Below is a small trained network, with its code and all its weights. Each question gives an input and a class and asks what happens when units are switched off, that is, made to give their printed mean instead of their output.

import numpy as np


def w(rows, s, z=0):
    codes = np.array(rows[::2]) - 128.0
    scale = np.full(codes.shape[1], s)
    scale[-1] = z or s
    return codes * scale


def f(y):
    return np.maximum(y, 0)


def log_softmax(a):
    a = a - a.max(-1, keepdims=True)
    return a - np.log(np.exp(a).sum(-1, keepdims=True))


def net(x, mask):
    res = np.array(x, float).reshape(1, 5) / 4 @ E
    y = f(res @ A[0][:, :-1].T + A[0][:, -1])
    res = res + np.where(mask, y, B[0][:, -1]) @ B[0][:, :-1]
    return log_softmax(res[-1] @ U[:, :-1].T + U[:, -1])


A, B = {}, {}
E = w([
[199,79,134],'x0',
[91,97,110],'x1',
[76,156,1],'x2',
[122,187,102],'x3',
[112,104,121],'x4',
],0.01)
A[0] = w([
[84,108,172,14],'neuron 0',
[117,77,47,155],'neuron 1',
[117,110,72,109],'neuron 2',
[48,143,120,136],'neuron 3',
[199,24,131,167],'neuron 4',
[142,132,109,2],'neuron 5',
[125,9,87,97],'neuron 6',
[160,91,151,94],'neuron 7',
[108,151,132,114],'neuron 8',
[161,136,212,114],'neuron 9',
[128,83,131,129],'neuron 10',
[127,99,221,125],'neuron 11',
[75,107,175,162],'neuron 12',
[51,153,34,119],'neuron 13',
[145,33,123,118],'neuron 14',
[157,24,135,136],'neuron 15',
[62,140,167,178],'neuron 16',
[187,109,200,120],'neuron 17',
[11,156,128,170],'neuron 18',
[138,168,104,83],'neuron 19',
[81,159,128,61],'neuron 20',
[132,145,131,173],'neuron 21',
[78,119,151,198],'neuron 22',
[27,132,128,163],'neuron 23',
[8,176,96,121],'neuron 24',
],0.012,0.0099)
B[0] = w([
[122,174,199,131],'neuron 0',
[107,210,61,215],'neuron 1',
[151,167,69,171],'neuron 2',
[125,56,94,191],'neuron 3',
[40,216,165,255],'neuron 4',
[29,32,249,128],'neuron 5',
[12,255,64,181],'neuron 6',
[165,93,193,166],'neuron 7',
[93,122,128,142],'neuron 8',
[181,93,182,227],'neuron 9',
[38,121,119,159],'neuron 10',
[128,34,145,235],'neuron 11',
[99,52,162,194],'neuron 12',
[170,148,62,252],'neuron 13',
[48,196,143,187],'neuron 14',
[31,203,158,214],'neuron 15',
[87,46,96,205],'neuron 16',
[175,179,205,240],'neuron 17',
[132,71,52,236],'neuron 18',
[98,144,202,143],'neuron 19',
[227,76,238,141],'neuron 20',
[151,96,72,182],'neuron 21',
[99,25,142,213],'neuron 22',
[85,12,99,214],'neuron 23',
[143,34,85,234],'neuron 24',
],0.0094,0.0084)
U = w([
[67,40,173,123],'0',
[162,202,96,187],'1',
[193,108,254,70],'2',
[112,46,132,128],'3',
[168,143,62,1],'4',
[39,198,131,102],'5',
],0.0092,0.0097)

Each question gives the input, the list of numbers given to net, and the class t.
The units are the neurons (one row each of A and B). Each row of codes is followed by its name. A weight is (code - 128) times the scale printed after its matrix; where a second scale follows, it is the last column's (A, B and U).
mask holds one flag per neuron, in row order. A switched-off neuron (its flag False) gives its mean, the last column of its row in B, instead of its output. The means were averaged over made-up inputs and are rounded, as every weight is.
A unit's drop is (log p(t) with every unit on - log p(t) with that unit switched off) / (log p(t) with every unit on - log p(t) with every unit switched off).
The circuit of an input: a set's keep is (log p(t) with only the set's units on - log p(t) with every unit switched off) / (log p(t) with every unit on - log p(t) with every unit switched off). Starting from the 12 units with the biggest drops (on a tie, the unit counted first), units are removed one at a time, each time the one whose removal leaves the highest keep (on an exact tie, the one counted first), for as long as the keep stays at least 0.8.
circuit, biggest first: the units of the circuit, biggest drop first
unit that matters most: the unit with the biggest drop
top k neurons: the k neurons with the biggest drops, biggest first
drop of u: that unit's drop, to one decimal
input [-3,-1,-7,-3,-3], class 2: circuit, biggest first : [neuron 17; neuron 9]
input [-7,-3,-5,6,-1], class 3: unit that matters most : neuron 4
input [2,-1,-3,-6,2], class 5: circuit, biggest first : [neuron 4; neuron 15]
input [0,2,0,7,2], class 4: circuit, biggest first : [neuron 11; neuron 12; neuron 4]
input [-7,-8,6,-4,7], class 3: top 2 neurons : [neuron 23; neuron 24]
input [-3,6,7,5,2], class 4: top 4 neurons : [neuron 13; neuron 1; neuron 2; neuron 11]
input [4,2,3,2,-3], class 4: top 4 neurons : [neuron 15; neuron 4; neuron 17; neuron 14]
input [3,3,1,4,-8], class 4: top 3 neurons : [neuron 4; neuron 15; neuron 17]
input [7,-5,0,8,0], class 1: top 2 neurons : [neuron 11; neuron 22]
input [-6,3,8,-1,-1], class 3: top 3 neurons : [neuron 23; neuron 24; neuron 3]
input [-1,-1,4,6,1], class 4: top 2 neurons : [neuron 13; neuron 11]
input [7,-1,5,2,-8], class 1: drop of neuron 14 : 0.0
input [0,2,-6,-2,-4], class 2: drop of neuron 23 : 0.1
input [-4,-6,5,6,-2], class 3: circuit, biggest first : [neuron 24]
input [1,8,5,-1,-1], class 4: drop of neuron 1 : 0.2
input [3,2,-6,-8,5], class 5: drop of neuron 4 : 0.3
